Below is a small trained network, with its code and all its weights. Each question gives an input and a class and asks what happens when units are switched off, that is, made to give their printed mean instead of their output.

import numpy as np


def w(rows, s, z=0):
    codes = np.array(rows[::2]) - 128.0
    scale = np.full(codes.shape[1], s)
    scale[-1] = z or s
    return codes * scale


def norm(h):
    return h / np.sqrt((h * h).mean(-1, keepdims=True) + 1e-5)


def f(y):
    return y / 2 * (1 + np.tanh(0.7978845608 * (y + 0.044715 * y**3)))


def log_softmax(a):
    a = a - a.max(-1, keepdims=True)
    return a - np.log(np.exp(a).sum(-1, keepdims=True))


def net(x, mask):
    res = np.array(x, float).reshape(1, 3) / 4 @ E
    u = 0
    for l in range(2):
        y = f(norm(res) @ A[l][:, :-1].T + A[l][:, -1])
        res = res + np.where(mask[u : u + 5], y, B[l][:, -1]) @ B[l][:, :-1]
        u += 5
    return log_softmax(norm(res)[-1] @ U[:, :-1].T + U[:, -1])


A, B = {}, {}
E = w([
[150,84,192,148,80,91,114,153,165,16,78],'x0',
[115,222,185,207,102,169,142,207,150,166,218],'x1',
[254,97,196,190,99,177,125,60,190,143,108],'x2',
],0.0074)
A[0] = w([
[222,111,4,196,199,169,192,79,98,222,105,20],'L0N1',
[171,138,124,140,99,207,201,67,139,182,95,69],'L0N2',
[175,32,39,114,241,84,95,2,148,197,95,3],'L0N3',
[105,206,36,119,155,211,154,99,102,116,201,58],'L0N4',
[184,107,112,108,85,235,163,102,149,189,107,118],'L0N5',
],0.0074,0.0037)
B[0] = w([
[156,144,176,28,64,91,69,136,191,174,158,216],'L0N1',
[111,179,185,179,139,210,124,81,81,85,247,189],'L0N2',
[66,70,83,172,103,115,178,220,113,77,48,254],'L0N3',
[154,127,151,49,139,88,131,137,217,183,139,230],'L0N4',
[157,169,118,198,204,98,119,98,72,80,94,200],'L0N5',
],0.012,0.0061)
A[1] = w([
[108,239,132,226,176,222,205,168,94,134,233,47],'L1N1',
[166,149,233,73,114,172,254,207,223,192,179,24],'L1N2',
[40,199,53,9,218,74,127,190,10,187,189,111],'L1N3',
[202,146,164,148,121,13,163,187,213,28,112,216],'L1N4',
[120,151,182,205,95,177,157,212,125,243,189,4],'L1N5',
],0.0072,0.004)
B[1] = w([
[80,81,51,115,163,94,142,129,109,120,63,195],'L1N1',
[78,9,67,140,149,93,162,124,94,120,72,217],'L1N2',
[202,186,179,188,116,182,97,64,109,89,160,255],'L1N3',
[135,173,120,75,137,134,117,98,130,204,205,250],'L1N4',
[159,110,162,61,18,116,122,215,146,40,53,176],'L1N5',
],0.013,0.0098)
U = w([
[143,65,87,83,56,69,131,148,101,46,53,81],'0',
[181,160,158,33,72,62,67,117,190,166,151,134],'1',
[183,137,171,226,143,120,117,80,92,50,140,98],'2',
[80,99,70,135,165,77,152,114,110,175,164,194],'3',
[84,172,220,154,219,233,177,204,249,182,45,10],'4',
[92,136,226,170,199,241,158,218,203,197,70,10],'5',
[80,165,211,171,177,250,148,203,227,197,49,10],'6',
],0.014,0.012)

Each question gives the input, the list of numbers given to net, and the class t.
The units are the neurons (one row each of A and B). Each row of codes is followed by its name. A weight is (code - 128) times the scale printed after its matrix; where a second scale follows, it is the last column's (A, B and U).
mask holds one flag per neuron, layer by layer. A switched-off neuron (its flag False) gives its mean, the last column of its row in B, instead of its output. The means were averaged over made-up inputs and are rounded, as every weight is.
A unit's drop is (log p(t) with every unit on - log p(t) with that unit switched off) / (log p(t) with every unit on - log p(t) with every unit switched off).
The circuit of an input: a set's keep is (log p(t) with only the set's units on - log p(t) with every unit switched off) / (log p(t) with every unit on - log p(t) with every unit switched off). Starting from all 10 units, units are removed one at a time, each time the one whose removal leaves the highest keep (on an exact tie, the one counted first), for as long as the keep stays at least 0.8.
circuit, biggest first: the units of the circuit, biggest drop first
k most important neurons: the k neurons with the biggest drops, biggest first
k most important neurons of layer l: the k neurons of layer l with the biggest drops, biggest first
drop of u: that unit's drop, to one decimal
input [-2,-5,8], class 2: circuit, biggest first -> [L0N2]
input [-4,7,-6], class 0: 2 most important neurons -> [L1N5; L1N2]
input [-6,-7,8], class 2: 3 most important neurons of layer 0 -> [L0N4; L0N2; L0N5]
input [6,5,-2], class 1: 2 most important neurons -> [L1N4; L0N2]
input [7,-7,8], class 2: 3 most important neurons -> [L0N1; L0N4; L1N2]
input [2,1,1], class 3: 2 most important neurons -> [L1N5; L1N3]
input [-1,1,1], class 3: 2 most important neurons -> [L1N3; L0N2]
input [7,-1,-8], class 2: 2 most important neurons of layer 0 -> [L0N4; L0N1]
input [4,1,3], class 1: 3 most important neurons of layer 1 -> [L1N2; L1N4; L1N3]
input [4,-3,3], class 1: 3 most important neurons -> [L1N4; L1N2; L1N1]
input [-5,-3,8], class 2: 2 most important neurons -> [L0N2; L0N5]
input [1,-3,-2], class 3: 3 most important neurons -> [L1N5; L1N3; L0N3]
input [-3,3,3], class 3: 4 most important neurons -> [L1N3; L1N1; L0N2; L0N5]
input [-8,-8,5], class 0: 3 most important neurons -> [L0N3; L0N4; L0N1]
input [7,2,4], class 1: circuit, biggest first -> [L1N4]
input [2,-3,0], class 3: 3 most important neurons -> [L1N3; L1N5; L1N4]
input [6,6,5], class 0: 4 most important neurons of layer 0 -> [L0N1; L0N5; L0N3; L0N4]
input [-3,6,-4], class 0: 2 most important neurons of layer 1 -> [L1N2; L1N5]
input [-6,6,-3], class 0: 3 most important neurons of layer 1 -> [L1N2; L1N5; L1N4]
input [4,8,1], class 0: most important neuron of layer 1 -> [L1N5]
input [2,7,-8], class 2: 2 most important neurons of layer 0 -> [L0N2; L0N1]
input [4,-5,-8], class 2: drop of L1N3 -> 0.2
